Every row comes from one small tree of marks. Brackets hold a mark, then the marks that hang from it, in the order of their numbers. Every link used is in the known rows. Which tree was each row made from?
Known rows:
{j_955 j_108 j_453 j_913}: [ 440  -96 -127 -186  -69  160 -287 -236 -187 -181  -60  -17 -127 -176
 -113  247   74    6  365 -149  101  203 -271   64   43 -215 -229    9
   62  -28  -12  -76   26  195   -8 -372 -240 -144 -252  -53   -3 -169
  -34   14   85 -119  -17 -136  259 -149  111   -5    8 -129   30  108
 -339  129 -166 -150 -342]
{j_251 {j_692 {j_108 j_227 j_920} {j_827 j_913}}}: [  74  171   65   81   20 -129   14  107 -105 -382 -153  -88  -39    6
  -45 -133  -61   61  -65  -77  156  114 -217  168 -120   56 -336 -190
 -112   40   -1  -71 -141  136   55   -1  -52  -37   99  -85   39  185
  120  -50  254   80  -13 -218  -69  -98  206 -144   21   15 -173  -22
   27  -16  225  104   62]
{j_174 {j_431 {j_699 {j_108 j_920}} j_827} j_795}: [ -24 -247   68   89  117   69  124 -107  198 -115  192  -61   13  105
   30  101 -126 -140   76  -36  132  372 -315   38   36  325 -254   19
   -6 -162 -105  -80 -165 -109  -43 -165   58  197 -101 -169  -77   84
  239   91  -93  110  145 -187  243  130   91  117  -44  -42 -619  -90
   75   42   13   93  -37]
{j_453 {j_108 {j_227 {j_699 j_871}} {j_920 j_174}} j_955}: [ 191   50  114 -336   94    0  129   25  279   92  205 -286 -104 -134
   19 -212 -113  174  -87  -31  -69   74   15  279  -84  106   96 -157
 -174 -295   38   35  -83  203  -25  -96 -113  140 -160  -97 -266 -138
 -169  -49  236   76   44 -221   62 -141  -88  -33  210   37  -80  -77
 -108  -38 -193 -137 -125]
{j_795 {j_174 {j_431 j_338 {j_699 j_871} j_827}}}: [  69 -171   85  -74  152   31  -38  -12  122   47  261   12   91   32
   43  138 -106  -98   92  102   59  141    0 -180   72  164 -100   37
  -97 -128 -133   97    0 -127  -55  -50   46  163 -135 -106  -15  106
  195  -25 -143  213  118   20   75  121   70  123  111  -89 -302 -149
  -61  121 -129   38   60]
{j_955 {j_108 {j_227 j_338} j_920} j_453}: [ 471    3  181 -298   34  200  -86 -233  -88  -37   12  -49 -215 -149
   66   24 -106  -30  346   70  123   93 -181  146   -9 -218 -146 -140
   -2  -64  158  137 -126  211   28 -554 -121  229 -165 -165 -100 -221
 -139    9  221 -174   16 -204  236 -128   56    0  190    5  -31  135
 -143   66   38  -18 -175]
{j_453 {j_955 {j_108 j_227}}}: [ 218   17  -47 -248  -13   44   11   35   94   15  -21  -82  -70 -155
  -21 -102   -9   63   30   52  -24   77  -70   68  -22   64   31   -3
  -95 -207   52   54  -51  133   58 -168 -218  -15  -41  117 -122  -97
  -70  -99   79  -58  -56 -162  -37 -153  -45   14  143   48 -108  -38
 -109  -62 -265 -111 -143]
{j_251 {j_692 {j_108 j_227 j_920}}}: [   2   69  166   31   15 -121   88   32  -32 -240  -33  -65  -30   -6
  -20  -88  -23  -80   54  -41  118  134 -256  165  -60   24 -158 -174
 -102   -1   21  119 -118   43   53  -59  -25  -58   51  -57   27   95
   71  -21  166   15    0 -164   -6  -13  178  -67   14  -16 -123   59
   51   -8   92   20   48]
{j_699 {j_108 {j_227 j_920}} j_871}: [  82  -49  302  -84   93  143   48  -51  112 -274   91  -29 -116  -26
   57   82  -43   24    5  -66   94  -19  258  198  -91  -93  -83 -228
 -177   -1  -28  -97   13  -15  -63  236   40  322 -121  -85 -169  -59
  -41   20   -2  138   91 -239   40  -76   17 -163 -138  -14 -173  -96
  -34   80   75   91  -72]
{j_795 j_227 {j_871 {j_699 j_108}}}: [ 248 -148 -109 -177   80   -2 -170  -72   -3  189   78  -15   37  -42
  -29  162 -255 -226   47   46   59  195   65  -58  175   -1  185  239
  -61 -124   -8  -89   -8   83  -14  195    6  221 -101  262   47  161
  110  -63  -92    8  -93  138  -19  149  138   51   39   20    2  -62
 -108 -177 -155  -35  137]
{j_338 {j_395 j_827 j_920}}: [ 106  -31  -26  -18   47  -53 -185 -171   98   52   77    4   -5  214
  117 -105  140   10   41   83   67  141   50  132  -25  134   38  139
  -35   97   12  135  -94 -124  240 -183  -91    3  -31  -56  -79   97
   40  129   10 -250  -45  159  -38  -52    9  185 -130  -51  -91 -138
  -41   55  -48  171   35]
{j_871 {j_431 j_827} {j_699 j_108}}: [ 290  -76  123 -103  -27 -152 -141  -50  253  110 -271   48  -42   70
 -124  105  -97 -134 -169   14   22  150   31   92   21   -3 -100  125
  -71 -116  -16  -92   20   -5   22  358   95  306    1  131   16  151
  159  -69 -108 -149   27 -102  103   80   41  -45 -318   24 -387  -14
    7 -119  152   10  190]
{j_913 {j_692 j_251} {j_882 {j_955 j_108 j_453}}}: [ 155   44  375 -126 -147  177 -130 -136  -11 -272  117  -49   81  -53
 -113   61  -99  199   52  106  -57   65   22 -113  207   90 -219  -30
  -50   47    1 -208   12   39   60 -335  -84   29   -6  -13  -58  -44
   33   -9  207  -91   44 -217 -168   62  333  -30 -172   96  140  203
   73  112    7 -440   -8]
{j_227 {j_920 {j_174 j_431 j_699 j_795} j_453}}: [   2 -186  202  -13  -97  -74  268 -175   -1  -49  -81   10  -79    6
  -12   -5   81  182 -252 -109  172  372 -388  265   27   65  150  -56
  116  -46 -125  144  -28  159  -74 -358  -83  117  -69   87   46 -201
  183   24  -12  367  186   13   64   -4  248    5  -48  -91  -51 -181
  -70   79 -119   51  -44]
{j_699 {j_108 {j_227 {j_338 {j_395 j_827 j_920}}}}}: [ 157   -4  312  -72   99   87   42 -177  225   14  -17 -113 -109   55
   38   84    1  -42  -45   41  114  141   97  241 -110    5   -9 -137
 -135   33  108   29 -119  -62  129  198   -2  321 -129   69 -121   -1
  -41  157   91 -118  -10 -104   31  -19    6  -29  -74   31 -149  -65
  -24   70  169  198  -43]
{j_431 {j_699 j_108 j_871} j_827}: [-101 -104  295   -4  102  -64 -159   -4  260 -206  126  -25  -91  108
   -9   13 -274  -52    0 -133  -70   -8  184  -21 -159  175 -173  -70
  -70  -82 -125 -158  -18 -133 -172  175  189  146 -140 -312    0   27
  146  -67 -130   80   80 -234  352  138   -8  149 -108  -17 -477  -77
 -228   96  161  -41  -14]
{j_227 {j_920 {j_795 j_871}}}: [ -26  -47  133 -114  -54  -90  115 -170  -56   43  -57   14  -97  -56
   66   52  -84   79 -165  -10  105  111  -15  124   15  -13  225  -39
   10   -8  -64  105  -85  105 -135  -59 -100  -27   17   13  146 -126
   12   44  -14  220   13  178    7   31   94   94  -68  -32   48    9
  -98   25  -51   19  -53]
{j_913 {j_692 j_251 j_827} j_882 {j_955 {j_453 j_108}}}: [ 253  270  310 -127  -94   70 -163   66   -3 -255  194 -197   98  -51
 -137   31 -213  346 -267   47   20  -69  119  -85  225  215 -393 -249
 -165   54 -125 -346   78   59   80 -197   73   62   59   -4  -41  -28
  126   11  291 -145   -8 -123  -16   30  513 -188 -171   50  211  180
   17   87  212 -434  117]
{j_227 {j_338 j_395 {j_871 j_431}} j_699}: [  16  -14 -107  -58 -147  227   61 -292   82 -145 -190  201  -73  148
  -38  200 -126   50 -369   28   79 -108  107   -7  -22   99  303  -16
 -127   39   57   84 -109  118  -86  -98  -78  -30 -278  -64   -6  106
   60  230   43  105 -138  -68   33   91  229 -155  215 -177  200  -57
 -239  150  102  156   22]
{j_227 {j_338 j_395} {j_699 j_108}}: [ -86  -46  136  -50  -76  168   82 -286  164 -106 -161   75 -143  103
 -112  271  -76   33 -367  -80   95 -123  146  129 -154   68  204 -166
 -113   37   68   34  -60   86 -118   92  -46   61 -279  -57  -15   27
   31  330   22  145  -92  -68   97   93  209 -147  185  -93  119   -4
 -183  176  165  267 -144]
{j_395 {j_920 j_174 j_453}}: [  62  -16  237  -16  -27 -348   16 -134   86  174   63 -158 -126  180
   69 -215   61  115    7  -76   45  219 -124  236  -71  -47   91   61
   76   -8   20  155   52  114  177 -203    6  170   34   31  -83 -192
   16 -135  112  -48  158  110  119   35   10  222 -246   62   96 -215
  -71   58    5  -42   15]
{j_882 j_251 {j_692 j_108} {j_955 j_913}}: [-306 -212   -2    4   58  -40 -136 -124   97 -207  115 -126  186   87
   54  219  532  -38  279 -373  -89   43 -206  187  -38  157 -515  121
    3   -9   13 -324 -255 -130  -18  111 -119  139 -262  138  -94  147
  -12  -52   49  -61   34 -288 -416  -19  191   70  115  -22  101    2
  163    3 -513 -201 -236]
{j_699 j_108 {j_871 j_431 j_453}}: [ 315  -88  119  -59  -51 -134   67  -71  135 -186   50   56   -2   80
  -37   34   15    4  107    4   45   75  149  121  -24  -74 -111  -39
 -130  -67  -91 -377  207   95  121  284  162  356 -115  -33  -87   22
  -15  -23  -69   48   70 -214    9   17   25 -190 -311   36 -229 -211
   19  -18  216   70   21]
{j_920 j_453 {j_795 j_174}}: [ 366  -51  300 -249  -84 -221  161 -188  -52  327  -40  -63   -7  -14
   62  -26  -97  -28 -150   67  -16  218 -136  120    9  -77   47  -19
   73   -9   54  173   30  231   48   42  -35  208 -125   41   68 -269
   55 -158  110  141  117  154   38   12   16   50 -114   38  154 -190
 -182  100   11  104   32]
{j_251 {j_692 j_108 {j_827 {j_913 {j_882 {j_955 j_453}}}}}}: [  17  108   27   67 -168 -117   10   29  -99 -447 -137 -118  -58   12
 -206  -25   46  156 -193 -145  124   85 -179   27  -81  118 -271 -139
  -71   80 -167 -230  -85  171   69  -74  -75 -163   99   34  106  124
  178    7  188   46  -66 -190 -117  -31  334 -172  -13   32  -78  -33
  -11  -18  134  -11   -7]
{j_108 {j_227 {j_699 j_871}} {j_920 j_174 j_795}}: [ 164   -9  336 -265  104  -67  -21 -108  -39   94 -107 -103 -116   -4
  215 -160 -195  -30  125   46   44   97   25  349  -88 -173  -37 -171
  -35  -32  263  247  -49  171  -56  -49   -8  373 -111 -321 -176 -144
 -129 -219  263  208  204 -111  177 -108  -19   46   53   17   33  -14
  -70  120   47   41   -2]
{j_395 {j_827 j_913} {j_920 {j_174 {j_795 j_227 j_871}}}}: [ 121  -73  -46 -111  -53 -188  -15 -193   -2   80  149 -190 -162  208
    4 -185    9  103   -2  -40  142  409 -170  163  -31  176  -25  299
   16  -32  -59 -137   29   36  297 -215 -123  129  124   59  -70  -46
   89  -81   33 -110  -16  214  -84   -5  -76  297 -283  120  -95 -414
  -33 -104 -143  -32  -74]
{j_827 {j_692 {j_108 {j_227 {j_920 j_174}}} j_251} j_913}: [ 120  209  -70  -23  -53   77  183  126 -298 -479 -274    1  -95  -28
 -135  -50 -346  399 -129 -192  144   55 -220   23  -57  135 -403  -17
  -99   67   62 -325   56  -40  186  208 -244  185  293 -170 -113   63
  -52   73  352  227  111  -56 -245 -154   65 -165  -67   90   94 -225
   14  -20   68  174  -89]
{j_453 {j_108 j_227} {j_955 {j_913 {j_882 j_251}}}}: [ 213   74   31 -280   72   71   10   22  276   49  253 -237   30 -235
  -69    7   -9  204  -68  -40  -86  170  -39  172   51  128  -58  -58
 -161 -199  -81 -167 -126   17   31   45 -199   29 -179  226 -216   19
  -84   14  247  -61  -60 -247  -34 -102    9  -62   68  -34 -113  -59
  -93    9 -258 -253 -132]
{j_871 {j_453 {j_108 j_227 j_920}}}: [ 268   85  114  -91   79 -214  127    4  169   44  176  -78   76  -53
   33 -192  -72   68  185   74  -28  198 -205  103    8  -67   -8  -56
   -3 -106   92 -177    5  102  186 -134   54  272  -86  -25   26   17
  -80   10  108   -6   75 -134   19  -21   -7  -86  -40   23 -143    2
   95  -54  163   48   55]
{j_871 j_431 {j_453 j_955} {j_699 {j_108 j_920}}}: [ 516   -5  -37 -194 -109 -268   39   13  282  146 -222  -19   27   12
  -93  -86  -31  -91   33  193   -2  246  -28  113   50  -53  104  187
 -129 -202  113 -338  133  192  349  166   69  468    2  230  -21  159
   12  -81   17 -182   63 -138  -33   -8   36 -153 -329  123 -330  -79
   87 -199  145   38  181]
{j_955 {j_913 j_692 {j_882 j_251}}}: [  45   53  179  -13   23  139 -254 -119  -13 -170  135   50  169  -20
  -60  170  -26   78  134  -15  -11   39    0   20  186  -12 -271   77
  -29  136  -18 -270   44  -44  -36   61  -45  -33 -149   25  -85  211
   67  -40  177    3  -13 -153  -69   33  239  -17 -270  -81   54   88
  -20  169  -57 -318  -51]
{j_174 {j_431 j_338} j_699 j_795}: [ 172 -367 -187   51   68  125  252 -114   40  -96  125   64  130  -22
  -70  216  150  -23   22  118  189  428 -505  103  136  288 -154  -22
   40 -171 -255    3 -211 -157  -12 -373  -12  173  -52   84 -101   89
  291  188 -183  291  211   -6   44   23  212   97   88  -81 -418 -127
  184  -35 -176   58  -49]
{j_827 {j_692 j_251} j_913}: [ 177  156 -241   12  -83  107  132  110 -299 -339 -210   66  -31    1
 -165   18 -203  289 -139  -82   67  -78  -54  -90    2  125 -300   67
  -49   89   64 -404  118    5  238  216 -191  124  253 -170 -140   64
  -98   76  232  142   61   29 -230 -105 -128 -132 -108   97   33 -223
   -2  -95   20  118 -119]
{j_453 {j_955 j_108 j_913}}: [ 263  -41 -211 -205  -54   54 -102  -13   37  -42  -61  -60  -58 -159
 -106   34   52   62   93  -34  -33  145  -87   56  -17   60  -46   74
  -92 -203  -15  -40   -5  163   28 -122 -243 -173 -143  126  -79  -62
  -37  -98   72  -53  -70 -154   32 -168  -29   50   35  -32  -84  -27
 -226   -7 -306 -181 -246]
{j_251 {j_692 j_108 {j_827 {j_913 j_882}}}}: [ -20  120   46  125 -110 -155   -1   54  -90 -427 -123  -62  -17   28
 -178  -67  -27  142 -207 -125  145   82 -173   66  -69  136 -271 -141
  -78   80 -179 -194  -45  113   27   19  -56 -173  145   -5  106  221
  191   -6  175  111  -71 -172 -117   -9  297 -169  -37    4  -99  -77
   12  -18  200   11   60]
{j_338 {j_871 {j_453 {j_108 j_227}} j_699}}: [ 317    8  -96  -56   -5   16  -13  -86  183 -113   50    0  103   21
  -22  -79 -112  -13   12   63    7  163 -102  -96  123   29  218   78
  -49  -23   34 -148  -28   73  194  -39  -11  226  -79   38   42  196
   -4  -46   -3  -22   27 -150  -47  -21   88 -156  -50  -99  -24  -42
  -45 -116   51  -40  189]
{j_692 {j_108 j_920} j_251 j_827}: [  22   81   -7  165  115 -176 -148  215 -154 -384 -158 -119  -31   28
  142 -199 -269  176   89  -70   53  170 -186  102 -138  190 -631 -191
 -168 -160  -32   38 -169 -134  -65  -50    8  112  113 -140   52  133
  105  -30  315  119  131 -162    6  -74  233   46  188  -48   67   25
   73  113  450  141  173]
{j_453 j_108 {j_955 {j_913 j_692}}}: [ 239   48  -53 -224   15   76   71  -13  214   -2  215 -208   33 -161
 -140   21  -40  193 -123  -72 -108  101  -54  122   33  189  -21  -34
 -133 -212  -94 -222  -47  140  -17   45 -162 -220 -183   55 -132  -36
  -66   72  142  -23  -74 -151  -53 -109  -18  -46  -58   -1   -4  -22
 -175  -10 -221 -265 -209]
{j_227 j_338 {j_699 j_108 {j_871 j_453}} j_920}: [-276  -86  289  -68 -201   31  311 -270  134 -358  -60   92 -296   49
 -118  193 -107  188 -422 -119  132 -142  170  164 -200  -27  245 -261
 -152  -32  -85 -143   59  151 -221  -94  -12   99 -228  -78   99 -106
   83  277  -89  429  -17 -124   83  128  228 -194   24 -102  151 -107
 -176  181  194  184 -209]
{j_338 j_395 {j_871 j_453 j_699}}: [ 382  -21 -286   -2   -3  100 -228 -149   88 -166  -92  218  189  165
   23  -25  -49  -65   22   96   42   78    3 -191  151   70  303  203
  -33  120   96  -52  -41   47  291  -73  -17  189 -138  -14   32  327
   44   13  -16  -96  -12  -70  -51  -69  222 -160  -63 -196  -80  -22
 -102  -39   17  155  269]
{j_227 j_338 {j_699 j_108 j_871} {j_920 j_795}}: [-224 -149  374 -172 -211   39  315 -378   73 -221 -127   21 -348   20
  -67  252 -159  162 -506 -108  128 -128  231  297 -220    1  235 -313
 -151   -5 -100    9  -30  156 -329    1  -60   54 -202 -150   64 -198
   44  252  -41  436   -1  -42  112  108  170 -104   13  -80  243 -110
 -242  203  151  158 -239]
{j_431 j_338 {j_699 {j_108 j_227}} j_827}: [-130   -8  402  -31  216 -156 -137  107  365  -54   60 -140  -34    5
  -14   34 -283 -114   44   38  -93  -13  -56  -21 -206  130  -69  -97
 -101 -153  -71  -89 -199 -278  -94   96  234  186  -96 -165  -28   73
  179   72 -125   96  162 -163  477  192   30  139   25   14 -615  110
 -271  143  156 -108   71]
{j_453 {j_955 {j_108 j_227 {j_920 j_174 j_795}}}}: [ 337  -12   51 -326   15  -39  -13  -36   76  140  -60 -146  -96 -136
   40 -183  -62   44  116   85  -20  152  -86  190  -44   40   36  -12
  -80 -217  113  148  -64  224   67 -202 -179  103  -47    8 -153 -156
 -138 -196  185  -43   18 -154   32 -188  -75   90  114   73 -112  -28
 -120  -62 -239 -136 -120]
{j_699 {j_871 {j_431 j_827}}}: [ 156  -83   12 -106  -27  -69  -50   18   -9 -122   38  162  -50   86
   27  -22  -68   24  -17  -17  -22  -51  155    4    5   13 -221   27
  -65  -91 -152  -89   76   -2  -71   90  116   96  -52 -128  -75    1
   82 -151  -74   53   22 -130   68   14  -18   -4 -205  -31 -204 -193
  -36   12   75  -31   74]
{j_395 {j_827 j_692} {j_920 j_453}}: [  78   22  245  -57 -101 -258  134 -151   72   82   81 -182 -167  229
   22 -300  111  103  -24   88   67  176 -139  241  -76   97 -128  135
   18   52  -38  -41   30  -16  356 -211 -114  113  131  -70 -110 -101
   49   47   94 -145   45  225  -74    5 -181  258 -320  122   66 -363
  -70  -33  -33   68 -109]
{j_395 {j_827 {j_913 {j_882 {j_955 j_108}}}} j_920}: [ 118   12  108 -107 -116 -102  -78 -204  135  -33  186 -213 -147  157
  -31 -160  121  194   76   98   61  331   37  162  -52  178 -139  214
  -91   75  -68 -182  -18  -29  306 -285 -158   87  132   22  -71   41
   41  -24   56 -305  -28   74 -154  -39  -87  290 -304  172 -129 -249
   60  -59  -68 -113 -103]
{j_431 {j_338 j_395 {j_871 {j_453 j_108}}} j_699}: [  70   27  -51   29  115  -14 -132   -2  269 -116  169  -30  191   45
   41  -19 -166  -37  162  156  -86  -12  -47 -143  -30  170  354   79
  -92  -35  -91 -167 -162 -165  116 -252  102   17 -116 -210  -44  244
   48  227  -60   18  114  -79  254  122  152  -23  154 -103 -245   36
 -308  122   46 -124  177]
{j_955 {j_913 {j_692 j_108} j_882}}: [ 113   79  195  -14  -11  173 -191  -92  -33 -266   71   11  111  -38
 -122  138 -184  122  126  -34   19  138  -38   -3  143    9 -341   18
  -71  109  -46 -244   23  -46  -53   63  -34  -97 -103  -37  -15  200
  126   -6  226   -1   -6 -173  -32   -1  311  -45 -310  -34   77  119
  -29  201   88 -258  -19]

Write each row's tree:
[ 142 -139   31 -239  -63 -128   16 -186 -106  251   33  -79    2  -56
   25  115 -229  -87  -89  114  -26  116   18   28   41  -58   95   64
  -59  -55   55   93    8  113  -98   -2  -95   88 -154   72   56 -122
  109  -73    0  121  -33  193  -69   78   13   61  106  -23  238  -93
 -158   25 -263   19   38] : {j_920 {j_795 j_174 {j_227 j_699}}}
[ 349  -52  -36  -39    6   69 -160 -137  210  -73 -112   42   11  129
  -14   26 -155 -128  -25   94   32  131   57  -30   86   64   52  137
 -164  -49   33  -43  -85   65   60  166   98  293 -116   -7  -43  201
   70 -121  -15 -141    9 -174   73   17   26  -41 -161  -81 -282   27
  -83 -109   78  -75  244] : {j_338 {j_871 {j_431 j_827} {j_699 {j_108 j_920}}}}
[  11  107  169  101   48    0  -93   82 -124 -274  -69   24  119   39
   59  -66 -154  133 -123   35   -2  -69  -27  -10   69  107 -316 -116
  -20    9   52 -134   -1  -15  -47    0   -9  -75   51 -142    3   78
   79    3  136  161   50  -79 -156    2  178  -65 -111   -3  164   49
    1  111  250  -95   80] : {j_913 {j_692 j_251 j_827}}
[-159 -104  121  118  137  -73  -77   77  -98 -328  -71  -76   90   34
  165  -32  100   35   10 -208   76   46 -187  176  -27  115 -591 -195
    4  -46   47 -140 -215 -233  -37   83  -40  196    1 -108  -28  145
   62    2  161  165   80 -210 -266  -32  134  -89  169  -17  109  -78
  119   79  105   78   91] : {j_882 {j_692 {j_108 j_227} j_251 j_827}}
[  57   51  256   13  119   96    8  -62  260  -68   50 -132  -13   11
   98    0 -244 -112  182   93    2  133  102   81  -97   21  122  -81
 -121   -7  158 -132 -108  -33   43   18  100  327 -134 -183  -52   76
  -53   75  115  -53   98 -237  210   82   12   10   57   43 -229   36
 -132   91  249    9   41] : {j_431 {j_699 {j_108 {j_227 {j_338 {j_871 j_453}}} j_920}}}
[   4 -172  -19   31   24 -205   36 -163   40  110  185 -153  -72  166
   69  -81   41   37  109  -34  129  324 -186  167   40   81   11  139
   31  -79  -55   94  -19   -9  151 -309  -45  147   58   75 -141  -60
   96  -46   21  -48  111   98   21   63   33  230 -170   11  -28 -231
   88  -18 -190  -43   14] : {j_395 {j_920 {j_174 j_431 {j_795 j_227}}}}
[  34 -210  -97  -19  -21   38 -131  -57  -42 -245  -60 -227   45  -48
   -8  226  472   60   18 -295  -72  101  -99  102  -32   55 -477 -109
   58  -88   11 -334 -263   18   50 -103 -128   63 -281   43  -38 -127
  -27   53  132  -10   75 -250 -203  -85   63  -62  129  -24  118   38
  -70   68 -218 -159 -220] : {j_882 {j_692 j_251 j_827} {j_955 {j_453 j_108} j_913}}
[ 179   66  156 -347   62   22  218  -37  307  174  127 -280 -151 -141
  -16 -151 -149  178 -198   -5  -53   84  -23  284 -110  130  162 -179
 -162 -297   69   85 -144  217  -27 -118 -114  139 -177  -17 -211 -152
 -170   31  280   57   -7 -207   68  -92  -60  -30  268   46  -13  -57
 -121  -20 -105  -96 -130] : {j_453 {j_108 {j_227 j_338 j_699} {j_920 j_174}} j_955}
[ 103  -34  -72  -34   45   34  -93   19  105  -61   14  -14   64   11
  -39   35  -52  -91   35  153  -24  -94  -39 -134   20   50  192   69
 -103  -55  -96  -23 -114 -101   72  -83   98   69    8    2  -61  185
   60   41  -98   54   90   -7  115   41   73  -48   37  -65  -93   63
 -137  -11  -37 -166  171] : {j_431 {j_338 {j_871 j_699}}}
[ -65  -99  321  -33  130 -271 -126   87  328 -201  174  -38  -27   88
  -54  -20 -263  -68  110    7 -118  -72   20  -94 -206  155  -99  -60
  -92 -173 -211 -293  -33 -217  -49   51  331  207 -116 -278    6   92
  197   15 -224  195  189 -197  479  210   54  114 -114   -7 -616  -43
 -278  127  216 -107   66] : {j_431 j_338 {j_699 j_108 {j_871 j_453}} j_827}
[ 137   53  157  -36  -39  -78  -83  -21  210  -42  -77    1  -15   59
  -80   66 -248   59  -93   17  -14  166   70   32  -15  108 -135  112
  -99  -32  -50 -312   10  -28  -19  214   99  182  -15  -51  -15  115
  133  -26   20 -108    7 -165  148  140   29   13 -223   90 -470  -76
  -89   19  198  -93  122] : {j_871 {j_431 {j_699 j_108} {j_827 {j_913 j_882}}}}
[  79  102  180 -130  107  240   74 -110   70  -56  -38   -8 -123    6
  162  -32 -236  -61   30  154   62  -11   63  136  -65  -89   42 -164
 -166  -20  304  204 -224   94  -43 -174    4  322 -217 -174 -129   19
  -77    2  255   59   34 -199  125  -33   24  -37  230  -44   18  106
  -51  116  165   98   35] : {j_108 {j_227 {j_338 j_871} j_699} j_920}
[ 436  -36  136 -182  -50 -121  -45  -51  230  235 -278  -76  -44   26
  -56   -1  -38 -122  -67   86   30  215   43  253   24  -69   75  131
  -98 -130   85  -59   68  175  143  241   51  410    6  134 -123   69
    7 -100   77 -169  107 -107   61   -8   24 -100 -265  104 -205  -69
  -10 -116  104  -35  169] : {j_871 j_431 {j_699 {j_108 {j_920 j_174 {j_453 j_955}}}}}
[ 382   47  254 -178  113    2  -85  -85   39   56    1  -38  -49 -105
  112 -151  -81  -50  343   91   39  211 -211  244  -29 -160 -143  -51
  -11 -100  193  217  -82  190   14 -346 -117  232 -109 -119 -110 -104
  -87 -146  177  -88  103 -224  140 -133  -22   44   87   29 -133   74
  -61   26    1  -54  -56] : {j_955 {j_108 j_227 {j_920 j_453}}}
[ 186   20  235 -161  -23   46 -219  -84  150   20  227 -119  100  -18
  -86   40  111   33  144   34   42   17  144   75  158   97 -265  -50
 -118   20  -18 -148   12   60   78 -257   58  288  -20  -14 -113   59
    5 -166  130 -293  -13 -208  -47  -13  218  -13  -49   87  -76  160
  157  -87 -200 -445   40] : {j_913 {j_882 j_692} {j_955 {j_108 j_920}}}
[  82   27  116   35   47 -160   34  111 -129 -253  -23  -83  -47   21
  131 -149 -279  106  157  -72   14  270 -312  135  -78  162 -433 -118
 -144 -139   43  119  -89 -127   31  -75   18  153   49 -124   19  -10
   41  -31  270   66  183 -104   80  -12  195   76   78  -13  106    0
   32  131  328   99  137] : {j_692 {j_108 {j_920 j_453}} j_251}
[ -10   21  100  -76  -88 -139  -73 -174  141  -19  240 -214 -106  201
   17 -154  165  194   39   76   39  260   53  164  -43  213 -150  233
  -96  110  -73 -232  -31  -97  319 -189 -117  140  129   68 -100   92
   41  -20   63 -283  -27  105 -202    1  -66  294 -292  151 -108 -282
  109  -56  -89  -90  -72] : {j_395 {j_827 {j_913 {j_882 j_251 j_955}}} j_920}
[ 222  -38  -60 -225 -110  172 -127 -127   -9 -145 -163 -131 -113 -158
 -110  220  206   23  215 -120  -35  198 -140   33  -66 -159 -131    2
  -10  -72  122  -30 -125  223   32 -308 -271  -37 -283  122  -19 -245
  -31  -22   84 -138   29 -224   70 -151  131   -4  109   -7   37  181
 -189   93 -311 -150 -357] : {j_882 {j_955 {j_108 {j_227 j_699}} j_453 j_913}}
[-274 -163  105  -11   -3    2   73   16   36 -285  -71 -156   63   27
   70   99  274    7   32 -243  -62  111 -152  121  -77  156 -399  -97
  -46  -92  145 -116 -267 -165   24   20 -123  173 -112   27  -33  -27
    4   10   82   54  112 -250 -356  -11  145  -22  198   76  154   43
  169   44 -219  -50  -86] : {j_882 {j_692 {j_108 {j_227 j_699}} j_251} j_955}
[ 378  -30  -11 -260  -48  214 -111 -153  -10  -59 -129 -126 -142 -149
  -54  182  153  -18  323  -26  -35  215  -89   61  -75 -159 -184   -5
  -39  -87  160   30 -198  237   76 -371 -181  102 -292   86  -52 -240
  -93  -52  193 -236   43 -268  105 -173   80   52   84   24  -29  197
 -138   78 -191 -139 -304] : {j_882 {j_955 {j_108 {j_227 j_338} j_920} j_453 j_913}}
[   5   63  125 -131   25  -32   65   69   36 -127  -52   45  -18  -45
   70  -22  -73    8   -7   65   23  -30  -28   91  -39 -153  -21 -109
  -78  -63  106  -46    2  -17   10  -22  -26  185  -87  -41  -95    9
   39   -1   11  192   89 -122   66    4   80 -158   45  -16  -44  -53
  -43  112   50   66   20] : {j_108 {j_227 {j_699 {j_871 {j_431 j_338} j_453}}}}
[-180    6   92   34   20 -115   24  -90   21 -234   90   16   51   68
   47   29  110  -25   -4 -129   81  -25 -261  126   -4  146 -112  -52
  -77   35  -69    5 -123  -51    2   11  -72   12  -41  108  -26  185
   33   -2   81   63  -69 -170 -141   76  246  -44  163 -142   42  -87
   30  -16  -97  -42   -1] : {j_882 {j_251 {j_692 {j_108 {j_227 {j_338 j_871}}}}}}
[ 430   43 -184 -182 -129 -297  165   22  201   95   -1  -41   85  -90
 -113  -70   37  150   -4   58  -70  296 -218   94   65   18   29  128
  -73 -252  -59 -388  101  193  231   16  -50   49 -126  242   17    6
  -14   11   64  -77  -38 -126  -51  -12    7 -140 -196   20 -171 -158
  -54  -81    6  -89    7] : {j_871 j_431 {j_453 j_108 {j_955 j_913}}}
[ 205   42  103  -54   52   83 -126 -103 -105 -174  -25  -20   69  -20
   -9  108 -173   26  210  -51   11  163 -129  123   43  -19 -354    0
  -55   50   73 -118  -35   40  -62   95  -42 -104 -143 -161   -3   90
   46  -33  205   18   47 -102   17  -85  173   35 -271  -30  100  121
  -98  172   73 -125  -94] : {j_955 {j_913 {j_692 {j_108 {j_920 j_795}}}}}
